Here is a tiny trained network, its code and every weight. The questions are about switching its units off for an input and a target symbol, where a switched-off unit gives its printed mean instead of its output.

import numpy as np


def w(rows, s, z=0):
    codes = np.array(rows[::2]) - 128.0
    scale = np.full(codes.shape[1], s)
    scale[-1] = z or s
    return codes * scale


def f(y):
    return np.maximum(y, 0)


def softmax(a):
    e = np.exp(a - a.max(-1, keepdims=True))
    return e / e.sum(-1, keepdims=True)


def log_softmax(a):
    a = a - a.max(-1, keepdims=True)
    return a - np.log(np.exp(a).sum(-1, keepdims=True))


def net(x, mask):
    ids = ['αβγδεζηθμξπσφψω'.index(c) for c in x.split()]
    T = len(ids)
    res = E[ids] + P[:T]
    u = 0
    for l in range(3):
        q, k, v = (res @ M[l].T for M in (Q, K, V))
        z = softmax(np.where(np.tri(T) > 0, q @ k.T / 2**0.5, -1e9)) @ v
        res = res + np.where(mask[u], z, O[l][:, -1]) @ O[l][:, :-1]
        u += 1
        y = f(res @ A[l][:, :-1].T + A[l][:, -1])
        res = res + np.where(mask[u : u + 12], y, B[l][:, -1]) @ B[l][:, :-1]
        u += 12
    return log_softmax(res[-1] @ U[:, :-1].T + U[:, -1])


Q, K, V, O, A, B = {}, {}, {}, {}, {}, {}
E = w([
[123,148,10,133,119,88,109],'α',
[114,83,187,201,28,108,102],'β',
[70,203,122,98,34,210,160],'γ',
[127,57,107,160,64,185,40],'δ',
[50,124,19,140,103,79,78],'ε',
[131,71,94,165,38,115,214],'ζ',
[61,188,141,254,91,115,105],'η',
[20,134,23,77,106,99,71],'θ',
[148,110,61,167,40,170,186],'μ',
[107,104,25,138,122,33,137],'ξ',
[157,144,64,94,138,79,14],'π',
[124,61,106,96,111,37,89],'σ',
[186,70,119,197,168,126,193],'φ',
[110,108,164,50,164,147,178],'ψ',
[224,109,188,81,182,113,73],'ω',
],0.0062)
P = w([
[192,94,78,80,1,146,89],'0',
[164,90,110,101,60,137,99],'1',
[139,72,130,111,103,131,97],'2',
[110,47,147,124,160,125,98],'3',
[90,32,161,134,198,128,101],'4',
[78,10,174,150,248,113,111],'5',
],0.0036)
Q[0] = w([
[88,3,69,94,118,85,59],'0.h0',
[161,11,185,190,52,156,176],'0.h0',
],0.029)
K[0] = w([
[106,51,203,134,251,133,149],'0.h0',
[108,167,245,166,109,253,89],'0.h0',
],0.027)
V[0] = w([
[56,211,2,162,168,223,31],'0.h0',
[86,118,189,181,72,39,13],'0.h0',
],0.0083)
O[0] = w([
[72,99,156,252,172,254,105,4],'0.h0',
[33,180,224,195,135,23,112,203],'0.h0',
],0.0047,0.0029)
A[0] = w([
[125,136,138,121,142,138,133,49],'0.n0',
[116,154,153,118,156,163,138,59],'0.n1',
[73,144,191,139,99,136,192,107],'0.n2',
[103,136,220,88,173,120,153,48],'0.n3',
[136,140,137,117,152,153,127,51],'0.n4',
[144,75,177,135,115,191,82,4],'0.n5',
[127,223,48,98,195,89,139,81],'0.n6',
[130,145,125,123,144,142,130,92],'0.n7',
[151,177,172,118,168,147,132,32],'0.n8',
[99,255,171,111,164,126,161,115],'0.n9',
[136,173,131,139,141,137,141,38],'0.n10',
[124,88,152,99,134,189,209,193],'0.n11',
],0.0093,0.0021)
B[0] = w([
[131,149,92,135,152,97,116,128],'0.n0',
[154,136,148,99,64,102,109,129],'0.n1',
[83,228,148,192,119,83,42,173],'0.n2',
[99,121,201,148,155,90,111,174],'0.n3',
[122,151,142,120,143,116,139,128],'0.n4',
[90,60,58,82,59,20,112,140],'0.n5',
[42,1,214,99,47,57,124,174],'0.n6',
[123,111,130,137,123,120,142,128],'0.n7',
[102,155,115,106,122,107,92,129],'0.n8',
[187,164,74,130,27,242,152,139],'0.n9',
[145,110,165,122,122,132,131,128],'0.n10',
[136,35,209,67,137,253,215,249],'0.n11',
],0.0076,0.0015)
Q[1] = w([
[110,4,70,110,164,93,16],'1.h0',
[112,45,146,133,127,193,184],'1.h0',
],0.024)
K[1] = w([
[147,85,139,102,251,89,84],'1.h0',
[51,76,133,97,156,165,178],'1.h0',
],0.026)
V[1] = w([
[119,102,107,152,132,196,64],'1.h0',
[227,189,242,93,137,156,10],'1.h0',
],0.012)
O[1] = w([
[106,100,113,143,175,226,100,6],'1.h0',
[92,43,2,76,186,102,235,120],'1.h0',
],0.0064,0.0023)
A[1] = w([
[128,187,139,249,128,133,218,6],'1.n0',
[143,189,101,135,162,144,153,54],'1.n1',
[161,220,123,110,182,127,123,54],'1.n2',
[185,226,150,139,172,121,73,27],'1.n3',
[102,209,126,108,136,149,170,99],'1.n4',
[170,223,136,116,204,127,127,42],'1.n5',
[158,187,105,133,171,121,125,73],'1.n6',
[106,77,92,117,98,62,80,29],'1.n7',
[149,184,128,116,173,134,130,64],'1.n8',
[53,254,171,55,141,178,108,24],'1.n9',
[150,168,128,121,160,130,137,76],'1.n10',
[160,174,109,143,156,118,135,29],'1.n11',
],0.0088,0.002)
B[1] = w([
[79,254,82,130,126,46,248,138],'1.n0',
[112,142,129,154,111,157,125,128],'1.n1',
[143,81,155,122,103,93,161,128],'1.n2',
[166,79,161,152,105,53,164,133],'1.n3',
[133,70,156,121,104,177,93,131],'1.n4',
[120,68,104,106,112,145,149,128],'1.n5',
[106,113,149,133,140,128,100,128],'1.n6',
[131,194,74,76,149,56,44,253],'1.n7',
[128,112,132,115,97,82,123,128],'1.n8',
[61,221,139,105,62,177,68,137],'1.n9',
[113,110,124,103,133,123,108,128],'1.n10',
[131,74,135,126,126,147,128,128],'1.n11',
],0.0097,0.0049)
Q[2] = w([
[176,60,137,1,119,57,68],'2.h0',
[54,141,107,192,190,31,114],'2.h0',
],0.017)
K[2] = w([
[171,79,234,66,237,103,187],'2.h0',
[91,119,131,252,186,54,75],'2.h0',
],0.017)
V[2] = w([
[155,163,188,95,191,168,221],'2.h0',
[34,160,156,2,108,159,127],'2.h0',
],0.015)
O[2] = w([
[181,242,30,115,71,117,174,44],'2.h0',
[2,238,134,34,94,138,157,254],'2.h0',
],0.007,0.0086)
A[2] = w([
[169,50,120,88,135,174,114,50],'2.n0',
[180,67,188,149,51,164,134,136],'2.n1',
[203,120,102,164,153,244,128,101],'2.n2',
[126,160,195,167,107,188,134,152],'2.n3',
[254,90,118,135,179,134,210,4],'2.n4',
[91,126,142,241,103,154,194,135],'2.n5',
[112,75,65,148,151,181,182,91],'2.n6',
[143,99,117,108,110,153,219,184],'2.n7',
[104,59,62,166,158,232,132,230],'2.n8',
[219,119,111,144,117,92,66,156],'2.n9',
[160,78,88,53,179,123,170,53],'2.n10',
[124,110,149,196,154,200,111,2],'2.n11',
],0.013,0.0049)
B[2] = w([
[98,150,79,76,121,133,119,160],'2.n0',
[155,94,114,115,40,108,112,193],'2.n1',
[223,128,78,153,156,171,91,151],'2.n2',
[159,143,170,163,136,178,111,201],'2.n3',
[78,98,164,3,160,143,84,149],'2.n4',
[91,133,88,199,128,93,151,167],'2.n5',
[139,145,179,125,110,100,120,132],'2.n6',
[123,118,161,119,158,113,197,253],'2.n7',
[126,133,82,136,217,185,159,177],'2.n8',
[174,188,184,158,166,130,137,197],'2.n9',
[175,76,96,172,114,100,123,209],'2.n10',
[98,108,125,126,47,134,177,163],'2.n11',
],0.024,0.0048)
U = w([
[92,161,96,225,138,121,140,149],'α',
[180,116,165,130,41,105,115,73],'β',
[143,113,138,139,105,155,129,144],'γ',
[101,78,81,69,87,177,132,31],'δ',
[206,175,161,169,174,113,121,148],'ε',
[144,120,157,101,135,141,250,170],'ζ',
[104,134,65,134,253,177,122,107],'η',
[169,123,135,72,164,174,114,60],'θ',
[169,68,51,155,132,50,126,70],'μ',
[119,243,13,75,76,107,93,158],'ξ',
[95,74,146,185,94,160,163,46],'π',
[189,135,76,157,135,178,126,139],'σ',
[138,129,118,140,138,151,118,108],'φ',
[52,74,217,112,167,45,57,252],'ψ',
[108,175,190,119,135,216,129,81],'ω',
],0.0044,0.0045)

Each question gives the input, a string of symbols that net reads in full, and the target symbol t.
The units are the heads (2 rows each of Q, K, V and O) and the neurons (one row each of A and B). Each row of codes is followed by its name. A weight is (code - 128) times the scale printed after its matrix; where a second scale follows, it is the last column's (O, A, B and U).
mask holds one flag per unit, layer by layer, with each layer's heads first. A switched-off unit (its flag False) gives its mean, the last column of its rows in O or B, instead of its output. The means were averaged over made-up inputs and are rounded, as every weight is.
A unit's drop is (log p(t) with every unit on - log p(t) with that unit switched off) / (log p(t) with every unit on - log p(t) with every unit switched off).
The circuit of an input: a set's keep is (log p(t) with only the set's units on - log p(t) with every unit switched off) / (log p(t) with every unit on - log p(t) with every unit switched off). Starting from the 12 units with the biggest drops (on a tie, the unit counted first), units are removed one at a time, each time the one whose removal leaves the highest keep (on an exact tie, the one counted first), for as long as the keep stays at least 0.8.
circuit, biggest first: the units of the circuit, biggest drop first
most important unit: the unit with the biggest drop
top k neurons: the k neurons with the biggest drops, biggest first
k most important neurons of layer l: the k neurons of layer l with the biggest drops, biggest first
input π ψ ψ σ φ, target ζ: most important unit	2.n7
input ζ ψ ψ σ, target ξ: circuit, biggest first	(2.h0; 0.n11; 0.h0)
input π γ ζ, target ω: top 3 neurons	(2.n3; 1.n9; 0.n11)
input σ φ π, target ε: circuit, biggest first	(2.h0; 2.n9)
input σ β ζ σ ω, target μ: circuit, biggest first	(1.h0; 2.n10)
input ψ σ θ, target ξ: top 2 neurons	(1.n7; 0.n11)
input δ ε β ψ σ δ, target ξ: circuit, biggest first	(2.h0; 0.n11; 0.n5; 1.n7)
input π ζ π π, target η: circuit, biggest first	(0.h0; 1.h0; 2.n8; 2.h0)
input ψ ψ ζ φ π σ, target ε: circuit, biggest first	(2.h0; 2.n9; 1.n7; 0.n11)
input ω μ δ, target μ: top 2 neurons	(2.n10; 0.n5)
input ψ φ φ σ, target ε: circuit, biggest first	(2.h0; 2.n9; 1.n7)
input σ σ μ ψ, target ζ: circuit, biggest first	(2.n7; 2.h0; 0.n11; 1.n7)
input θ π σ ζ, target β: top 3 neurons	(2.n1; 0.n11; 1.n7)
input σ ω σ σ, target μ: most important unit	1.h0
input θ ω ψ σ β η, target α: 2 most important neurons of layer 0	(0.n9; 0.n2)
input η σ α μ, target α: top 2 neurons	(2.n5; 1.n0)
input ζ γ μ, target ω: top 2 neurons	(2.n3; 1.n9)
input ψ δ δ σ ψ γ, target ω: top 2 neurons	(1.n9; 2.n3)
input σ ξ δ, target ψ: top 3 neurons	(0.n5; 1.n7; 0.n11)
input π σ σ ζ θ, target ψ: most important unit	2.h0
input ω σ π, target μ: top 2 neurons	(2.n10; 0.n6)
input σ σ θ ζ σ φ, target θ: top 3 neurons	(2.n4; 2.n2; 1.n7)
input σ η σ φ, target α: top 3 neurons	(2.n5; 1.n0; 1.n7)
input ψ ψ β φ α, target ε: top 3 neurons	(2.n9; 1.n7; 0.n6)
input φ δ δ ψ ψ ζ, target ζ: top 3 neurons	(2.n7; 0.n11; 1.n7)
input α σ δ μ, target π: 2 most important neurons of layer 0	(0.n5; 0.n11)
